Below is a small trained network, with its code and all its weights. Each question gives an input and a class and asks what happens when units are switched off, that is, made to give their printed mean instead of their output.

import numpy as np


def w(rows, s, z=0):
    codes = np.array(rows[::2]) - 128.0
    scale = np.full(codes.shape[1], s)
    scale[-1] = z or s
    return codes * scale


def norm(h):
    return h / np.sqrt((h * h).mean(-1, keepdims=True) + 1e-5)


def f(y):
    return np.maximum(y, 0)


def log_softmax(a):
    a = a - a.max(-1, keepdims=True)
    return a - np.log(np.exp(a).sum(-1, keepdims=True))


def net(x, mask):
    res = np.array(x, float).reshape(1, 3) / 4 @ E
    u = 0
    for l in range(2):
        y = f(norm(res) @ A[l][:, :-1].T + A[l][:, -1])
        res = res + np.where(mask[u : u + 12], y, B[l][:, -1]) @ B[l][:, :-1]
        u += 12
    return log_softmax(norm(res)[-1] @ U[:, :-1].T + U[:, -1])


A, B = {}, {}
E = w([
[62,166,138,255,166],'x0',
[93,3,67,189,144],'x1',
[164,162,75,135,147],'x2',
],0.0064)
A[0] = w([
[178,59,102,121,117,119],'0.n1',
[117,164,172,128,161,254],'0.n2',
[24,78,204,101,96,79],'0.n3',
[56,143,74,165,133,101],'0.n4',
[115,110,254,206,113,82],'0.n5',
[219,139,72,166,152,40],'0.n6',
[149,129,45,121,185,128],'0.n7',
[136,196,21,145,133,63],'0.n8',
[81,158,128,54,58,150],'0.n9',
[40,84,20,207,177,195],'0.n10',
[203,98,189,66,41,112],'0.n11',
[116,96,132,18,123,51],'0.n12',
],0.0086,0.0049)
B[0] = w([
[228,110,163,144,69,180],'0.n1',
[190,178,168,61,72,214],'0.n2',
[2,154,120,42,226,171],'0.n3',
[247,5,140,148,147,168],'0.n4',
[166,60,141,121,186,178],'0.n5',
[49,100,120,26,203,144],'0.n6',
[18,81,179,45,156,167],'0.n7',
[47,112,188,99,213,157],'0.n8',
[101,182,198,185,126,189],'0.n9',
[141,196,125,105,83,254],'0.n10',
[198,87,124,80,166,215],'0.n11',
[184,176,51,52,109,181],'0.n12',
],0.0064,0.0077)
A[1] = w([
[85,171,106,126,5,145],'1.n1',
[111,214,77,109,155,143],'1.n2',
[124,173,164,198,139,153],'1.n3',
[135,152,151,36,96,92],'1.n4',
[79,90,34,149,51,4],'1.n5',
[57,160,78,80,183,231],'1.n6',
[199,151,169,68,113,175],'1.n7',
[143,154,125,188,186,169],'1.n8',
[166,148,173,179,182,113],'1.n9',
[115,73,84,90,149,209],'1.n10',
[66,143,88,81,214,108],'1.n11',
[116,45,69,125,107,131],'1.n12',
],0.012,0.0031)
B[1] = w([
[137,144,119,255,141,136],'1.n1',
[107,106,216,151,89,155],'1.n2',
[199,114,76,86,136,156],'1.n3',
[122,86,129,178,144,221],'1.n4',
[148,184,207,203,112,144],'1.n5',
[61,5,193,98,230,164],'1.n6',
[69,119,82,176,138,248],'1.n7',
[153,108,113,15,138,149],'1.n8',
[174,105,60,105,85,160],'1.n9',
[128,212,160,158,123,178],'1.n10',
[24,39,173,131,183,158],'1.n11',
[141,186,169,102,143,167],'1.n12',
],0.009,0.013)
U = w([
[86,51,223,64,244,212],'0',
[251,86,42,56,123,245],'1',
[207,229,228,224,93,200],'2',
[74,46,69,188,171,176],'3',
[49,179,82,61,22,1],'4',
[41,180,82,59,20,1],'5',
[110,134,122,91,38,1],'6',
[47,182,81,60,20,1],'7',
],0.012,0.0081)

Each question gives the input, the list of numbers given to net, and the class t.
The units are the neurons (one row each of A and B). Each row of codes is followed by its name. A weight is (code - 128) times the scale printed after its matrix; where a second scale follows, it is the last column's (A, B and U).
mask holds one flag per neuron, layer by layer. A switched-off neuron (its flag False) gives its mean, the last column of its row in B, instead of its output. The means were averaged over made-up inputs and are rounded, as every weight is.
A unit's drop is (log p(t) with every unit on - log p(t) with that unit switched off) / (log p(t) with every unit on - log p(t) with every unit switched off).
The circuit of an input: a set's keep is (log p(t) with only the set's units on - log p(t) with every unit switched off) / (log p(t) with every unit on - log p(t) with every unit switched off). Starting from the 12 units with the biggest drops (on a tie, the unit counted first), units are removed one at a time, each time the one whose removal leaves the highest keep (on an exact tie, the one counted first), for as long as the keep stays at least 0.8.
units of the circuit, in order: the units of the circuit, biggest drop first
most important unit: the unit with the biggest drop
k most important neurons: the k neurons with the biggest drops, biggest first
top k neurons in layer l: the k neurons of layer l with the biggest drops, biggest first
input [-8,1,-6], class 1: top 2 neurons in layer 0	0.n12; 0.n11
input [-3,-1,0], class 3: 2 most important neurons	1.n7; 0.n9
input [3,-1,3], class 3: top 2 neurons in layer 1	1.n7; 1.n12
input [8,-2,8], class 0: units of the circuit, in order	0.n8; 1.n6
input [5,-5,4], class 1: 3 most important neurons	0.n10; 0.n3; 1.n3
input [2,-2,0], class 3: top 3 neurons in layer 0	0.n2; 0.n9; 0.n10
input [0,4,3], class 2: most important unit	0.n3
input [-8,2,-7], class 1: top 2 neurons in layer 1	1.n6; 1.n11
input [-3,-3,-2], class 3: top 2 neurons in layer 0	0.n10; 0.n9
input [5,6,2], class 2: top 2 neurons in layer 0	0.n9; 0.n7
input [-4,-8,-6], class 2: 4 most important neurons	1.n6; 0.n9; 1.n11; 0.n7
input [-4,5,-3], class 2: top 4 neurons in layer 1	1.n10; 1.n6; 1.n12; 1.n11
input [-6,7,7], class 0: 3 most important neurons	0.n7; 0.n6; 0.n2
input [-4,6,-4], class 2: most important unit	0.n1
input [6,-4,6], class 0: 2 most important neurons	0.n8; 0.n1
input [6,8,1], class 2: 2 most important neurons	1.n5; 0.n9
input [-2,-2,0], class 3: 3 most important neurons	1.n7; 0.n10; 1.n10
input [-2,-5,-3], class 2: 2 most important neurons	1.n6; 0.n9
input [-7,0,-2], class 1: 2 most important neurons	0.n11; 0.n12
input [3,-6,7], class 0: top neuron in layer 0	0.n8
input [-7,7,-5], class 1: 3 most important neurons	0.n1; 1.n6; 1.n11
input [6,-6,-1], class 1: top 2 neurons in layer 0	0.n10; 0.n5
input [8,-6,-7], class 1: top 2 neurons in layer 1	1.n3; 1.n9
input [-2,1,0], class 3: 2 most important neurons	1.n7; 0.n4
input [1,0,0], class 3: top 2 neurons in layer 1	1.n7; 1.n3
